Below are the code and all the weights of a small trained network. Each question names an input and a target symbol and asks about switching units off, where a switched-off unit gives its printed mean instead of its output.

import numpy as np


def w(rows, s, z=0):
    codes = np.array(rows[::2]) - 128.0
    scale = np.full(codes.shape[1], s)
    scale[-1] = z or s
    return codes * scale


def norm(h):
    return h / np.sqrt((h * h).mean(-1, keepdims=True) + 1e-5)


def softmax(a):
    e = np.exp(a - a.max(-1, keepdims=True))
    return e / e.sum(-1, keepdims=True)


def log_softmax(a):
    a = a - a.max(-1, keepdims=True)
    return a - np.log(np.exp(a).sum(-1, keepdims=True))


def net(x, mask):
    ids = ['αγδζθλμξπστφψω'.index(c) for c in x.split()]
    T = len(ids)
    res = E[ids] + P[:T]
    u = 0
    for l in range(2):
        r = norm(res)
        for j in range(3):
            rows = slice(3 * j, 3 * j + 3)
            q, k, v = (r @ M[l][rows].T for M in (Q, K, V))
            z = softmax(np.where(np.tri(T) > 0, q @ k.T / 3**0.5, -1e9)) @ v
            o = O[l][rows]
            res = res + np.where(mask[u + j], z, o[:, -1]) @ o[:, :-1]
        u += 3
    return log_softmax(norm(res)[-1] @ U[:, :-1].T + U[:, -1])


Q, K, V, O = {}, {}, {}, {}
E = w([
[214,100,44,41,150,129,155],'α',
[122,177,121,115,168,77,143],'γ',
[65,182,119,96,156,122,140],'δ',
[84,201,124,113,163,97,131],'ζ',
[119,104,159,3,75,200,138],'θ',
[125,138,23,183,114,216,178],'λ',
[91,200,133,102,169,80,128],'μ',
[69,185,128,135,152,118,143],'ξ',
[182,147,139,150,23,111,210],'π',
[86,186,144,112,137,98,133],'σ',
[95,190,116,112,147,96,149],'τ',
[112,170,143,88,163,78,129],'φ',
[103,189,101,91,182,99,140],'ψ',
[92,195,137,135,148,78,146],'ω',
],0.0064)
P = w([
[48,183,121,84,170,49,212],'0',
[137,250,160,111,173,124,190],'1',
[106,254,111,65,123,83,136],'2',
[54,119,123,118,150,79,191],'3',
[111,233,104,72,105,94,117],'4',
[163,179,179,136,170,151,185],'5',
[112,211,97,81,94,100,103],'6',
[56,79,111,125,127,87,172],'7',
[120,196,93,84,85,110,95],'8',
[197,157,185,151,158,184,161],'9',
[128,173,93,93,79,118,85],'10',
[112,72,112,133,107,124,162],'11',
[136,134,98,114,76,132,89],'12',
],0.0061)
Q[0] = w([
[118,134,125,108,126,128,159],'0.h1',
[145,168,114,107,102,129,135],'0.h1',
[122,59,188,129,195,149,226],'0.h1',
[122,80,192,158,189,149,163],'0.h2',
[179,184,148,136,115,163,52],'0.h2',
[161,179,126,110,155,156,184],'0.h2',
[104,161,88,112,104,100,134],'0.h3',
[114,132,158,123,166,114,238],'0.h3',
[54,4,111,111,132,66,167],'0.h3',
],0.031)
K[0] = w([
[115,138,138,144,125,139,77],'0.h1',
[137,108,134,128,103,137,51],'0.h1',
[50,218,170,114,217,65,138],'0.h1',
[37,196,137,117,193,66,169],'0.h2',
[122,56,74,83,35,110,158],'0.h2',
[85,96,123,211,157,94,31],'0.h2',
[139,200,132,126,132,112,17],'0.h3',
[154,6,171,198,122,144,44],'0.h3',
[253,177,239,164,204,232,166],'0.h3',
],0.024)
V[0] = w([
[75,106,234,43,91,123,107],'0.h1',
[207,108,117,88,56,36,205],'0.h1',
[114,155,214,220,66,93,140],'0.h1',
[171,132,141,119,44,87,197],'0.h2',
[153,149,131,249,145,23,90],'0.h2',
[217,114,33,117,199,84,111],'0.h2',
[100,110,233,72,141,100,37],'0.h3',
[83,163,67,213,236,161,81],'0.h3',
[147,93,63,3,217,171,108],'0.h3',
],0.024)
O[0] = w([
[82,43,67,150,126,179,86,167],'0.h1',
[66,158,86,13,60,162,121,252],'0.h1',
[195,107,48,112,75,127,110,127],'0.h1',
[92,198,126,79,75,140,126,231],'0.h2',
[70,115,156,243,79,150,220,78],'0.h2',
[36,70,156,144,163,209,155,87],'0.h2',
[101,36,154,65,94,129,163,122],'0.h3',
[254,188,112,131,129,129,186,143],'0.h3',
[97,109,35,79,186,188,201,140],'0.h3',
],0.016)
Q[1] = w([
[70,74,122,135,161,125,196],'1.h1',
[123,255,164,163,107,201,117],'1.h1',
[128,161,140,215,127,142,48],'1.h1',
[73,118,137,102,154,152,255],'1.h2',
[213,170,73,135,152,144,85],'1.h2',
[76,152,97,170,207,112,94],'1.h2',
[57,131,103,152,66,24,91],'1.h3',
[103,200,105,76,214,92,89],'1.h3',
[222,179,113,173,105,175,76],'1.h3',
],0.029)
K[1] = w([
[61,164,91,149,172,117,159],'1.h1',
[176,175,174,154,107,251,105],'1.h1',
[190,142,176,224,120,145,115],'1.h1',
[178,112,99,203,150,227,153],'1.h2',
[96,134,75,82,161,43,175],'1.h2',
[86,150,150,140,198,128,73],'1.h2',
[63,129,101,124,80,21,88],'1.h3',
[141,190,167,34,166,128,87],'1.h3',
[235,160,122,169,102,163,81],'1.h3',
],0.03)
V[1] = w([
[169,106,139,125,113,93,139],'1.h1',
[184,105,108,153,109,254,88],'1.h1',
[72,150,68,55,155,66,159],'1.h1',
[61,149,62,156,143,25,149],'1.h2',
[118,141,148,196,116,213,112],'1.h2',
[157,141,90,121,147,132,125],'1.h2',
[222,178,102,201,132,202,96],'1.h3',
[77,107,72,168,235,90,178],'1.h3',
[132,122,128,151,150,168,32],'1.h3',
],0.018)
O[1] = w([
[151,101,87,133,136,139,151,97],'1.h1',
[196,200,120,92,151,101,145,127],'1.h1',
[109,88,203,196,152,109,47,254],'1.h1',
[145,118,75,150,189,124,196,142],'1.h2',
[158,153,113,95,91,82,83,106],'1.h2',
[139,129,134,187,106,137,145,168],'1.h2',
[7,68,198,51,119,179,78,127],'1.h3',
[177,151,114,119,7,160,95,74],'1.h3',
[77,179,98,149,151,195,164,88],'1.h3',
],0.011,0.014)
U = w([
[115,177,95,79,21,124,117,115],'α',
[170,56,147,74,145,159,225,130],'γ',
[164,114,126,159,123,249,83,111],'δ',
[84,153,149,181,87,105,235,140],'ζ',
[134,45,206,110,72,114,82,97],'θ',
[205,104,70,192,91,95,130,233],'λ',
[72,179,128,199,150,77,53,121],'μ',
[210,198,188,112,177,79,152,141],'ξ',
[54,35,48,159,111,137,143,115],'π',
[177,221,126,189,148,209,112,137],'σ',
[174,86,89,82,207,124,40,139],'τ',
[89,75,107,109,165,2,178,117],'φ',
[120,128,56,177,207,123,166,252],'ψ',
[37,160,197,87,191,185,142,3],'ω',
],0.013,0.0049)

Each question gives the input, a string of symbols that net reads in full, and the target symbol t.
The units are the heads (3 rows each of Q, K, V and O). Each row of codes is followed by its name. A weight is (code - 128) times the scale printed after its matrix; where a second scale follows, it is the last column's (O and U).
mask holds one flag per head, layer by layer. A switched-off head (its flag False) gives its mean, the last column of its rows in O, instead of its output. The means were averaged over made-up inputs and are rounded, as every weight is.
A unit's drop is (log p(t) with every unit on - log p(t) with that unit switched off) / (log p(t) with every unit on - log p(t) with every unit switched off).
The circuit of an input: a set's keep is (log p(t) with only the set's units on - log p(t) with every unit switched off) / (log p(t) with every unit on - log p(t) with every unit switched off). Starting from all 6 units, units are removed one at a time, each time the one whose removal leaves the highest keep (on an exact tie, the one counted first), for as long as the keep stays at least 0.8.
circuit, biggest first: the units of the circuit, biggest drop first
unit that matters most: the unit with the biggest drop
heads that matter: for each layer, one digit per head in row order, 1 if its drop is at least 0.15 and else 0, layers parted by /
input θ π τ ζ π α μ τ, target ψ: circuit, biggest first => 0.h3
input ζ δ μ θ μ, target τ: heads that matter => 010 / 000
input μ τ π φ π τ, target λ: heads that matter => 010 / 001
input π π μ φ, target μ: heads that matter => 001 / 000
input π θ ψ ξ π θ ω λ μ, target ξ: heads that matter => 100 / 000
input δ ζ σ ζ π ψ μ ω, target δ: heads that matter => 011 / 001
input θ φ ζ α μ δ μ φ ζ ζ, target λ: circuit, biggest first => 0.h3, 1.h3, 0.h2
input σ λ μ π π μ σ μ, target θ: circuit, biggest first => 0.h3, 1.h3, 0.h2, 0.h1
input θ α π μ μ μ ξ φ μ μ, target λ: heads that matter => 101 / 001
input ω μ μ α γ γ μ, target ω: heads that matter => 110 / 000
input λ θ ζ, target τ: heads that matter => 010 / 000
input μ α θ ζ, target ψ: heads that matter => 001 / 000
input μ ω ψ ζ π γ, target γ: heads that matter => 111 / 101
input τ θ μ τ δ μ σ μ ζ δ ω μ, target τ: heads that matter => 011 / 001
input μ φ ξ μ μ μ ζ π, target θ: circuit, biggest first => 1.h3, 0.h2, 0.h3, 0.h1
input τ θ μ μ π ω μ ψ ξ μ, target δ: circuit, biggest first => 1.h3, 0.h2, 0.h1
input π π δ ω ξ λ μ μ μ π ζ π, target μ: circuit, biggest first => 0.h3
input π ψ ζ τ π λ μ θ π λ φ ζ, target σ: heads that matter => 001 / 000
input ζ μ μ ξ, target θ: circuit, biggest first => 1.h3, 0.h2, 0.h3, 0.h1
input φ μ ω δ α μ φ, target ω: unit that matters most => 0.h1
input μ ψ μ τ ζ, target θ: circuit, biggest first => 0.h3, 0.h1, 1.h3, 0.h2
input φ μ δ ξ φ π μ ψ ζ ζ, target δ: circuit, biggest first => 0.h2, 1.h3, 0.h1
input μ τ μ μ τ τ, target θ: circuit, biggest first => 0.h2, 1.h3, 0.h1
